Below is a small trained network, with its code and all its weights. Each question gives an input and a class and asks what happens when units are switched off, that is, made to give their printed mean instead of their output.

import numpy as np


def w(rows, s, z=0):
    codes = np.array(rows[::2]) - 128.0
    scale = np.full(codes.shape[1], s)
    scale[-1] = z or s
    return codes * scale


def f(y):
    return y / 2 * (1 + np.tanh(0.7978845608 * (y + 0.044715 * y**3)))


def log_softmax(a):
    a = a - a.max(-1, keepdims=True)
    return a - np.log(np.exp(a).sum(-1, keepdims=True))


def net(x, mask):
    res = np.array(x, float).reshape(1, 5) / 4 @ E
    y = f(res @ A[0][:, :-1].T + A[0][:, -1])
    res = res + np.where(mask, y, B[0][:, -1]) @ B[0][:, :-1]
    return log_softmax(res[-1] @ U[:, :-1].T + U[:, -1])


A, B = {}, {}
E = w([
[183,159,153,56,136,198,88,98],'x0',
[127,190,119,144,75,76,114,42],'x1',
[128,118,143,133,111,125,118,128],'x2',
[130,133,122,127,134,128,133,131],'x3',
[180,87,8,90,80,121,140,129],'x4',
],0.016)
A[0] = w([
[145,220,145,75,94,150,114,71,138],'n1',
[104,236,103,156,54,76,101,13,198],'n2',
[229,149,67,64,79,142,65,90,120],'n3',
[46,116,195,157,202,110,145,197,244],'n4',
[184,174,172,37,132,225,81,114,220],'n5',
[140,14,50,106,124,158,184,139,180],'n6',
[107,59,121,155,148,155,143,250,189],'n7',
[203,136,84,79,72,134,117,144,117],'n8',
[157,52,61,145,114,46,137,153,150],'n9',
[151,87,150,59,189,159,95,151,119],'n10',
[75,126,99,223,106,65,207,184,254],'n11',
[97,190,233,153,150,89,91,83,152],'n12',
[175,123,73,77,74,92,149,108,165],'n13',
],0.011,0.0079)
B[0] = w([
[121,104,124,46,247,180,95,42,201],'n1',
[80,182,149,98,167,64,155,40,250],'n2',
[171,3,126,155,114,128,196,66,228],'n3',
[216,104,201,222,199,192,168,59,241],'n4',
[153,101,129,107,159,189,16,205,253],'n5',
[77,101,95,96,44,158,147,165,241],'n6',
[63,63,121,131,164,232,202,146,232],'n7',
[124,2,92,167,98,97,149,93,197],'n8',
[32,161,156,75,49,111,156,154,217],'n9',
[227,188,113,129,63,66,36,179,184],'n10',
[100,176,183,192,123,84,212,47,247],'n11',
[113,151,59,121,218,113,73,132,226],'n12',
[107,77,163,126,30,125,164,79,207],'n13',
],0.0085,0.019)
U = w([
[173,57,155,170,162,172,178,53,252],'0',
[135,255,152,179,183,41,140,107,77],'1',
[43,128,116,126,99,172,184,188,131],'2',
[107,179,144,109,49,17,142,97,32],'3',
[229,172,154,151,165,175,62,219,228],'4',
[88,139,95,65,225,130,66,122,47],'5',
[174,58,61,110,94,136,99,223,69],'6',
],0.01,0.0018)

Each question gives the input, the list of numbers given to net, and the class t.
The units are the neurons (one row each of A and B). Each row of codes is followed by its name. A weight is (code - 128) times the scale printed after its matrix; where a second scale follows, it is the last column's (A, B and U).
mask holds one flag per neuron, in row order. A switched-off neuron (its flag False) gives its mean, the last column of its row in B, instead of its output. The means were averaged over made-up inputs and are rounded, as every weight is.
A unit's drop is (log p(t) with every unit on - log p(t) with that unit switched off) / (log p(t) with every unit on - log p(t) with every unit switched off).
unit that matters most: the unit with the biggest drop
top k neurons: the k neurons with the biggest drops, biggest first
drop when u is switched off: that unit's drop, to one decimal
input [-2,1,3,-7,-7], class 1: top 3 neurons	(n3 n12 n7)
input [7,0,4,5,3], class 6: unit that matters most	n5
input [-8,8,0,0,0], class 1: top 3 neurons	(n6 n11 n2)
input [1,5,0,2,-3], class 5: top 2 neurons	(n11 n1)
input [7,-1,2,1,5], class 6: top 2 neurons	(n5 n4)
input [4,-1,0,-1,3], class 6: top 2 neurons	(n4 n11)
input [0,7,-8,-8,2], class 3: top 2 neurons	(n4 n2)
input [7,1,-1,5,-5], class 5: top 2 neurons	(n1 n12)
input [6,2,2,3,0], class 5: top 4 neurons	(n4 n5 n11 n1)
input [-6,-1,3,0,1], class 2: top 2 neurons	(n9 n3)
input [0,3,0,5,2], class 3: drop when n4 is switched off	0.7
input [-7,6,-8,3,0], class 1: drop when n6 is switched off	0.2
input [0,-5,-7,-8,8], class 2: drop when n9 is switched off	0.4
input [0,-4,7,3,8], class 2: unit that matters most	n9
